Each row is shifted at random along 5 fixed directions that mean nothing.
Known rows, with every step that occurs
pugisos, deri, mudem, muvi, nugav, bivale, gibem: -187, -174, 221, -216, -3, 193, 107, -246, 69, 213, -151, -96, -37, 110, 107, -266, 12, -374, -45, 140, 172, -146, 231, -163, 187, -198, -115, -97, 102, 113, 199, 180, 352, 255, -45, 13, 52, 23, -171, 233, 233, -281, 125, 4, -32
nugav, pugisos, fefo, mebuzeg, mudem: -85, -324, 74, 7, 267, 479, 258, -288, 183, 94, 278, -49, -239, -202, -201, -184, 214, 279, -285, 317, 154, -291, -27, 113, -119, 10, -224, -65, 126, -266, -57, 192, 86, -276, 220, -164, -308, -176, 45, 368, 220, -323, -44, -22, -228
gibem, bivale, nugav, muvi: -14, -216, 238, 109, 55, -13, 220, -264, -320, 222, 70, -20, -141, 22, -26, -125, 85, 76, -110, -52, 262, -114, 88, -76, 425, -80, -58, -142, 338, -47, 261, 233, 179, 424, -104, -124, -90, 121, -252, 32, 391, -328, 202, 174, 162
gibem, bivale, pugisos, fefo, mudem, muvi, mebuzeg, nugav: 8, -260, 224, -303, 452, 267, 258, -276, -117, 292, 337, 1, -224, -150, 5, -129, -66, -82, -195, 29, 70, -320, 3, -76, 85, 4, -263, -136, 91, -114, -73, 362, 95, -160, -24, -191, -430, -15, 225, 300, 468, -323, -197, 195, -102
mebuzeg, mudem, deri, fefo: -61, -149, 113, -92, 51, -32, 321, -356, 233, 75, 28, 33, 42, 239, -180, -426, 409, -309, -263, 288, 352, -209, 413, -36, 259, 130, -205, -52, 261, -29, 263, 423, 346, 250, 16, -196, -81, -168, 90, 391, 205, -384, 98, -34, 12
gibem, mudem, deri, fefo, mebuzeg: -63, -126, 64, -182, 79, -106, 190, -245, 128, 0, -64, -107, 83, 353, -21, -306, 30, -421, -75, 45, 277, -204, 258, -23, 104, -150, -102, -66, 296, -31, 232, 207, 405, 435, 99, -157, 108, -97, 87, 505, 330, -614, 241, -30, -37
pugisos, deri, gibem, bivale: -296, -181, 241, -39, -224, 52, -56, -129, -78, 58, -198, -84, -57, 183, 89, -370, 15, -291, -26, 279, 140, -90, 468, 104, 167, -123, -130, -100, -29, -164, 128, 62, 400, 247, 113, -31, 42, -71, -258, 264, 235, -395, 109, 57, -115
deri, fefo, mudem, mebuzeg, nugav: 115, -131, 51, -98, 167, 93, 200, -334, 441, 214, 93, 58, -3, 221, -31, -306, 130, -214, -139, 55, 180, -344, -144, -21, 78, 137, -257, -189, 98, -207, 27, 320, 398, -55, -19, -217, -312, -82, 247, 592, 286, -398, -138, -60, -119
nugav, deri, fefo, mebuzeg, mudem, muvi, pugisos, gibem: -115, -187, 87, 133, -184, -33, 221, -142, 326, -29, -272, -164, -50, 143, 288, -137, 39, -134, -193, 358, 286, 68, 114, 7, 58, 113, -8, -233, 143, -74, 226, 231, 158, 320, -210, 176, 141, 41, -383, 519, 171, -261, 181, -42, 1
mudem, muvi, pugisos, deri: -102, -55, 243, 93, 31, 8, 305, -224, 176, 206, 55, 1, -291, -47, 99, -219, 142, -91, -229, 353, 225, -182, 280, 38, 240, 91, -242, -66, 16, -233, 290, 261, 235, 135, 7, -118, 6, -66, -195, 309, 350, -197, 65, -130, 28
pugisos, deri, mebuzeg, nugav, muvi, bivale: -124, -324, -8, 84, -139, 371, 75, -151, 130, 81, -51, -12, -113, -91, 200, -192, 21, 76, -155, 69, 136, -224, 370, 72, 121, -128, -77, -180, 105, -80, 211, 184, 230, 225, 111, 53, 48, 2, -352, 328, 249, -295, 301, -50, -98
pugisos, deri, mebuzeg, mudem: -134, -211, 32, -239, -75, 55, -90, -155, 56, 5, -213, -111, -79, 238, -174, -271, -193, -285, 63, 92, 214, -315, 247, -39, 88, -274, -113, -79, 160, -3, 149, 178, 439, 279, 17, -158, 88, 22, -67, 302, 84, -258, 403, 74, -148
nugav, mebuzeg, mudem, muvi, pugisos, fefo, deri, gibem: -94, -105, 149, -112, 42, -79, 143, -243, 328, 306, -204, -36, 51, 246, 129, -463, 101, -313, -79, 383, 525, -261, 261, -71, -6, 66, -145, -89, 170, -265, -125, 170, 357, 181, -155, -257, 46, -101, 39, 427, 90, -552, -82, 45, -33
mebuzeg, nugav, muvi, bivale, pugisos, deri, fefo: 96, -21, 209, -247, -66, -4, 36, -380, 279, 361, -134, 137, -262, 98, 315, -567, -180, -369, -293, 326, 264, -160, 228, 34, -93, 60, -255, -61, 105, -286, -270, 304, 290, 44, 99, -266, 35, -137, 69, 333, 455, -414, -521, -40, 85
nugav, bivale, gibem, deri, fefo, mudem: -268, -291, 469, -33, -121, 305, 41, -234, -45, 15, -17, -124, -58, 193, 34, -356, 226, -336, -264, 306, 133, -159, 178, -51, 99, 33, 16, -134, 146, -30, 56, 158, 315, 138, 212, 69, -188, 46, -193, 357, 304, -511, 25, 118, -71
bivale, nugav, muvi, pugisos, gibem: 46, -165, 209, 41, -17, -159, 7, -193, -95, 388, -171, -206, -379, -6, 104, 46, -403, 118, 75, 169, 339, 110, -254, 130, -19, -227, 30, -279, 84, -426, 23, 46, 290, 425, -115, -193, 15, 164, -363, 125, 344, -286, 197, -196, 44
muvi, bivale, gibem, mudem, deri, fefo, mebuzeg, nugav: -110, -205, 212, -242, 182, 83, 25, -433, 48, 320, -123, -8, 75, 184, 292, -495, -74, -339, -58, 64, 193, -92, 318, -61, -11, -55, -278, -87, 56, -167, -103, 312, 293, 93, 239, -160, -178, -120, 113, 421, 389, -576, -220, -90, -91
pugisos, deri, fefo, mudem, mebuzeg, nugav, muvi: 25, -299, 1, -45, 144, 121, 87, -240, 493, 293, 42, -88, -188, -278, 131, -125, 6, 92, -74, 267, 62, -41, 154, 163, -102, 210, -280, -253, -141, -279, 51, 277, 171, -247, -158, -144, -352, -8, -219, 499, 344, -196, 14, -151, -178
muvi, mebuzeg, mudem, deri, gibem, bivale: -188, -290, 62, 7, 260, 32, 328, -286, 92, 158, -57, -27, 80, 50, -110, -191, 300, -67, 10, -45, 335, -223, 368, -101, 365, -165, -110, -136, 198, 100, 344, 302, 187, 236, -175, -44, -299, -56, -23, 320, 19, -168, 369, 113, -35
mudem, deri, gibem, bivale, nugav: -241, -282, 132, -222, 85, -136, 107, -169, -430, 140, -112, -98, -78, 139, -122, -120, -49, -118, 167, -10, 28, -97, 128, 137, 83, -215, -120, -44, 104, -111, 316, 196, 399, 353, -198, -191, -375, 27, -205, 22, 210, -407, 275, -19, -3
bivale, pugisos, fefo, deri, gibem: -19, -274, 164, -80, 63, 220, 81, -89, -200, 101, 137, -49, -230, -65, -160, -158, 51, -51, -225, 119, 28, -173, -104, 264, -96, -118, -240, -50, 70, -135, 155, 295, 237, 20, 91, -107, -256, -152, 77, 297, 120, -511, -188, -46, -169
muvi, nugav, fefo, mebuzeg, mudem, deri: 44, -205, -157, -98, 18, 143, -47, -250, 246, 96, -194, 11, -202, 91, -4, -19, -62, 37, 74, 168, 282, -135, -236, 0, -98, -194, -168, -303, 153, -424, 38, 164, 351, 289, -49, -35, 73, 16, -239, 159, 316, -279, 315, -140, -145
muvi, mebuzeg, nugav, pugisos, fefo, mudem: 61, -209, 79, -12, 266, 445, 376, -309, 286, 138, 111, 117, -63, 38, -85, -196, 246, 14, -196, 21, 206, -541, -175, -84, 158, -147, -158, -1, 281, 16, 39, 290, 167, 4, 20, -61, -311, -157, 229, 383, 114, -198, -87, 59, -83
mudem, mebuzeg, nugav, fefo: 5, -356, -71, 145, 224, 276, 228, -222, 139, 175, 40, 88, -82, -198, -134, 63, 223, 332, 13, -129, 177, -334, -240, 89, 112, 11, -214, -252, -5, -278, 242, 288, 246, 19, -215, -85, -417, 22, -156, 179, 267, -154, 246, -9, -53
bivale, pugisos, deri, fefo, mebuzeg, nugav, muvi, mudem: 33, -114, 12, -216, -101, 94, -38, -127, 193, 201, -63, -64, -213, 118, 156, -217, -346, -473, -200, 166, 185, -177, -7, 42, -252, -257, -36, -98, 133, -207, -123, 154, 336, 211, 103, -43, 212, 25, 77, 431, 352, -376, -119, -75, -146
mebuzeg, mudem, muvi, bivale, nugav, pugisos, gibem, deri: -284, -235, 153, -81, 200, 45, 318, -269, -213, 299, 126, -137, -67, 78, -53, -154, 108, -92, -164, 109, 233, -124, 245, -135, 213, -102, 49, -117, 275, 32, 153, 277, 142, 272, -8, -150, -185, 110, -82, 187, 279, -289, 115, -82, 58
fefo, deri, mebuzeg, nugav, muvi, pugisos: 8, -274, -12, 192, 4, 124, 182, -122, 54, 119, 12, 66, -140, 151, 11, -133, 209, 74, -141, -29, 8, -382, 25, 3, 161, -187, -94, -82, 251, 11, 352, 313, 214, 233, 13, -190, -211, -54, -77, 273, -16, -432, 122, -142, -19
gibem, mudem, deri, mebuzeg, nugav: -86, -267, 24, -248, 297, -70, 188, -294, -21, 216, 36, -69, -46, 104, 5, -305, 40, -156, 11, 11, 122, -207, 346, -6, 183, -83, -222, -71, 119, -117, 142, 274, 297, 205, 10, -377, -216, -90, 127, 362, 328, -541, 191, 53, -47
mebuzeg, mudem, muvi, nugav, fefo, deri, gibem, bivale: -208, -284, -53, -222, 299, -189, 121, -263, -54, 478, -69, -171, -237, 56, -123, -25, -72, 13, 204, 185, 208, 36, -67, -93, -11, -36, -123, -321, 43, -329, 71, 257, 245, 47, -335, -386, -346, 135, -150, 46, 245, -341, 93, -197, -133
fefo, mebuzeg, nugav, bivale, gibem, deri, mudem, muvi, pugisos: -266, -178, 89, 120, -103, 309, 116, -113, 99, 61, 23, -15, 124, 383, 440, -119, 62, -392, -237, 30, 179, -389, 68, -259, 62, -349, 233, -293, 211, -19, 69, 58, 337, 495, 193, 162, 229, 25, -151, 431, 289, -533, 235, 10, 2
muvi, pugisos, fefo, mudem, deri, gibem: 45, -237, 277, -36, 67, -125, 390, -223, 137, 91, -39, 35, -230, 81, -67, -150, 109, -23, -57, 182, 195, -102, 40, 189, 171, -60, -323, -44, 131, -19, 326, 394, 218, 168, 24, -110, -204, -237, 140, 302, 138, -234, -2, -94, 55
gibem, mudem, deri, fefo, mebuzeg, nugav: -111, -158, -10, -418, 230, 3, 34, -280, 192, 162, -13, -163, -51, 284, 22, -296, -204, -379, 22, 181, 147, -241, 139, 32, -219, -128, -137, -130, 106, -359, -126, 121, 472, 143, 112, -392, -105, -59, 153, 489, 488, -697, 67, -173, -224
bivale, pugisos, gibem, deri, mudem, muvi, nugav, fefo: -8, -109, 316, -364, 53, 32, 17, -82, -124, 98, -61, -133, -249, 193, 71, -193, -211, -405, -176, 168, 50, -134, -126, -69, 8, -258, -79, -103, 110, -69, -77, 265, 297, 198, 27, -83, -84, 51, 61, 210, 334, -379, -149, -55, -53
pugisos, gibem, deri, mudem: -196, -190, 404, -193, 22, 12, -143, -187, 121, 91, -200, -233, -108, 238, 105, -418, -34, -258, -79, 372, 96, -89, 217, -13, 159, -5, -174, -206, -151, -235, -142, 140, 343, -1, 168, -273, -212, -6, -4, 272, 317, -523, 2, -20, -219
pugisos, fefo, deri, gibem, mudem, mebuzeg, nugav, bivale: -101, -123, 171, -122, -168, 166, 42, -216, 45, 97, -179, 52, 209, 314, 191, -421, 122, -506, -136, 185, 289, -301, 270, 74, -28, -118, -75, -119, 150, -51, -43, 103, 421, 382, 136, -37, 129, -239, 42, 508, 155, -772, -178, 66, -4
gibem, mudem, deri, fefo: -180, -318, 42, -69, 66, -99, 219, -173, 38, 51, -61, -285, -98, 89, -152, 7, -20, -110, 7, 91, 303, 32, 212, 153, 70, -96, -5, -231, 171, -235, 334, 131, 329, 436, -35, -108, 24, 51, -182, 399, 444, -551, 467, -122, -91
mebuzeg, nugav, fefo, mudem, deri, gibem, bivale, pugisos: 6, -274, 167, -104, 121, 249, 361, -214, -65, 175, 253, 163, -80, 190, 115, -247, 337, -183, -292, 128, 28, -258, 110, -20, 102, 55, -148, -103, 128, -46, 127, 430, 237, 169, 93, -118, -274, -211, 98, 227, 334, -439, -206, 52, 47
muvi, mebuzeg, nugav, deri, gibem, bivale, pugisos, fefo, mudem: -67, -178, 179, -407, 221, 444, 18, -276, 303, 232, 21, -47, -168, 21, 249, -352, -142, -270, -136, 321, 97, -339, 90, 44, -247, -32, -205, -130, -56, -354, -448, 107, 267, -208, 34, -172, -327, -116, 121, 545, 340, -448, -278, 95, -275
bivale, gibem, deri, mudem, mebuzeg, nugav: -220, -276, 291, 124, 15, 247, 154, -134, 18, 76, 43, -67, 274, 168, 146, -225, 458, -269, -194, -4, 70, -303, 251, -184, 406, -186, -15, -98, 114, 92, 174, 303, 281, 257, 58, 64, -262, -6, -95, 330, 183, -466, 164, -60, -46
pugisos, deri, gibem, mudem, mebuzeg: -316, -273, 57, -194, 106, 92, 72, -108, -32, 147, -82, -191, 3, 94, -160, -226, -46, -167, 196, -18, 56, -195, 235, 136, 34, -338, -127, -32, 29, -36, 224, 52, 452, 116, 38, -193, -242, -14, -44, 339, 118, -365, 244, -154, -226
fefo, mudem, muvi, bivale, pugisos, deri, gibem: -99, -205, 134, 25, 123, -247, 314, -232, -97, 396, 33, -8, -85, 135, 117, -150, -3, -246, -67, -161, 252, 7, 100, -59, 294, -45, -150, -183, 115, 201, 523, 363, 170, 356, -87, -9, -20, -30, 16, 290, 138, -252, 98, 150, 195

Rows
-193, -198, 72, -289, 366, 39, 290, -272, -196, 430, 137, -157, -68, 88, 115, -300, -146, -83, 51, -21, 95, -83, 13, 32, -96, -203, -124, -53, 149, -109, -39, 151, 252, 23, 15, -332, -332, -90, 134, 381, 222, -585, -202, -191, -135	deri, gibem, mudem, muvi, bivale, nugav, pugisos, fefo, mebuzeg
19, -221, -2, -41, 58, 179, 231, -196, 81, 196, 85, 3, -89, 126, 172, -131, -39, -91, -186, 82, 191, -338, -79, -89, 68, -55, -16, -194, 154, -158, 14, 226, 230, 210, -48, -84, -39, -63, -26, 440, 211, -442, 76, 79, -10	deri, mebuzeg, nugav, pugisos, fefo, mudem, muvi
-44, -343, 48, -259, 31, 231, 92, -178, -172, 0, -19, 37, -159, -92, 55, -126, -89, -116, -153, 72, 66, -274, 154, 152, -97, -107, -139, -110, 98, -95, 144, 281, 272, 240, -71, 2, -165, -69, -135, 284, 267, -396, 200, 182, 7	mudem, deri, mebuzeg, nugav, bivale, pugisos, fefo
-90, -39, 239, -128, -133, -115, -59, -228, -53, 238, -178, -65, -59, 191, 323, -215, -274, -434, -95, 298, 478, -140, 506, -129, 126, -97, 30, -206, 194, -346, -221, 8, 309, 590, -102, -20, 415, 118, -284, 362, 542, -376, 189, 318, 151	gibem, bivale, nugav, mebuzeg, mudem, muvi, pugisos, deri
-196, -224, 266, -521, 180, -142, -216, -181, 60, 235, -381, -313, -229, 198, 117, -176, -575, -329, 223, 303, 19, -97, -271, -46, -273, -57, -39, -267, -131, -275, -317, 133, 350, -125, -262, -293, -494, 245, -62, 241, 336, -361, -91, -86, -247	pugisos, gibem, deri, fefo, mudem, muvi, mebuzeg, nugav, bivale
-218, -374, -157, 157, 46, 66, 169, -39, 25, 212, -63, -193, -75, -185, 232, 83, 62, 203, 117, 57, 71, 177, 140, 109, 93, -150, -63, -307, -24, -119, 383, 160, 136, 233, -198, 106, -50, 34, -486, 299, 192, -258, 351, -215, -179	pugisos, deri, gibem, mudem, muvi, nugav, fefo, mebuzeg
-170, -225, 84, -458, 172, 268, 16, -166, -185, 89, 91, -157, -229, 35, -54, -42, -362, -240, -60, 126, 128, -258, -70, -55, -193, -288, -69, -160, 247, -225, -172, 101, 277, 118, 12, -82, -55, 148, -20, 234, 485, -416, 79, 81, -168	gibem, bivale, pugisos, fefo, mebuzeg, mudem, muvi, nugav, deri
-41, -193, 288, -225, 110, 69, -43, -79, -41, 67, 80, -145, -131, 100, -6, -193, -152, -340, -192, 88, -21, -192, -47, 77, -43, -166, -111, -122, 9, -95, -47, 227, 293, 7, 141, -49, -315, 43, 146, 499, 268, -375, -100, 10, -139	bivale, pugisos, gibem, deri, fefo, mudem, mebuzeg
-198, -346, -139, 289, 41, 107, 2, -85, 210, 319, -51, -252, -121, 66, 379, 180, -299, 185, 66, 58, 333, 18, -187, 19, -130, -340, 226, -570, -28, -499, 31, -120, 251, 387, 147, -31, 184, 133, -347, 385, 371, -504, 440, -248, -185	fefo, mebuzeg, nugav, muvi, pugisos, gibem, mudem
-127, -89, 240, -190, 139, 16, 170, -212, 23, 298, -25, -130, 143, 332, 279, -331, -67, -538, -37, 151, 134, -189, 125, -232, 68, -245, -48, 0, 158, -11, -11, 281, 372, 247, 86, -130, -61, -38, 63, 471, 268, -508, -162, -297, -112	bivale, gibem, mudem, muvi, pugisos, deri, fefo, mebuzeg, nugav
-96, -127, 30, -173, 211, -128, 68, -295, 103, 332, 47, -25, -43, 211, 246, -296, -115, -239, -12, 153, 226, -148, 298, -88, -89, -226, -92, -189, 128, -201, -64, 158, 292, 208, 63, -289, -86, -91, -12, 391, 208, -423, 129, -51, -14	fefo, mebuzeg, mudem, deri, gibem, bivale, nugav, muvi, pugisos
-46, -270, 158, -216, 190, 265, 143, -317, -225, 255, 55, -24, -210, 104, -83, -272, -2, 46, -37, -60, 68, -142, 76, 138, -60, -101, -239, -55, 206, -120, 80, 272, 266, 138, 164, -283, -292, -69, 27, 187, 316, -521, -117, -146, -107	muvi, bivale, nugav, fefo, deri, gibem, mudem
3, -72, 171, -312, 318, 26, 85, -363, 230, 484, 75, 24, -211, 61, 226, -303, -191, -442, -126, 165, 226, -270, 54, -152, -49, 56, -203, -184, -51, -117, -71, 223, 243, -11, -73, -218, -126, -43, 142, 457, 319, -274, -137, 269, 29	fefo, mudem, muvi, mebuzeg, nugav, bivale, pugisos, deri
-90, -230, 168, -147, 50, 232, 53, -249, 297, 262, -89, -113, -64, -60, 281, -203, -60, -285, -108, 327, 121, -81, 179, -34, -87, 122, -117, -209, -81, -115, -2, 250, 228, -30, -149, 67, -182, 19, -259, 525, 296, -244, -50, -39, -165	pugisos, deri, fefo, mudem, muvi, mebuzeg, nugav, bivale, gibem
-45, -160, 89, -87, 214, 354, 232, -197, -104, 311, 247, -157, -113, -132, 138, -75, 45, -15, -207, 221, 90, -168, 85, 122, -156, -125, 1, -58, 152, -255, -118, 75, 141, 141, -33, -103, -204, -85, -171, 524, 265, -548, -106, -171, -138	bivale, nugav, pugisos, fefo, deri, gibem, mudem, muvi, mebuzeg
-210, -251, 6, 137, 309, 62, 168, -196, 189, 235, 186, -108, -51, 2, 179, -152, 173, 93, -127, 184, 114, -167, 148, -129, 158, -14, -126, -289, -4, -159, 142, 273, 113, -48, 67, -181, -262, 13, -58, 392, 193, -291, 209, -132, -187	fefo, mebuzeg, mudem, muvi, pugisos, gibem, deri
-166, -318, 196, -151, 142, -81, -103, -335, 237, 550, -194, -188, -313, -110, 337, -204, -272, 25, 21, 292, 238, 107, 115, 26, -140, 45, -134, -384, -196, -562, -314, 160, 178, -91, -78, -382, -268, 89, -228, 132, 533, -495, -89, -142, -75	mebuzeg, nugav, muvi, bivale, gibem, deri, mudem
-209, -417, 127, 112, 116, 167, 325, -131, -264, 182, -3, -99, -65, -119, 130, 71, 143, 188, -65, -119, 99, -102, -16, -101, 249, -2, -20, -207, 146, 30, 432, 453, 75, 241, -253, 90, -341, 181, -435, 39, 277, -282, 301, -152, 11	mudem, muvi, bivale, gibem, deri, mebuzeg, nugav, fefo
-193, -304, 207, 19, -54, 351, 331, -104, -168, -144, 59, 16, 22, 50, 75, -352, 380, -43, -279, 89, -33, -202, 209, 84, 218, -39, -184, 82, 279, 242, 312, 302, 142, 121, 7, 127, -240, -136, -116, 301, 55, -388, -53, 186, -30	nugav, deri, gibem, bivale, pugisos, fefo, mebuzeg
-171, -141, 80, -253, 145, -94, -44, -227, -14, 460, -70, -61, -49, 268, 144, -382, -172, -434, 23, -15, 118, -188, 224, 82, -241, -308, -91, -101, 47, -197, -96, 64, 388, 147, 156, -388, -187, -105, 164, 441, 151, -747, -254, -149, -44	fefo, deri, gibem, mudem, mebuzeg, nugav, muvi, bivale, pugisos
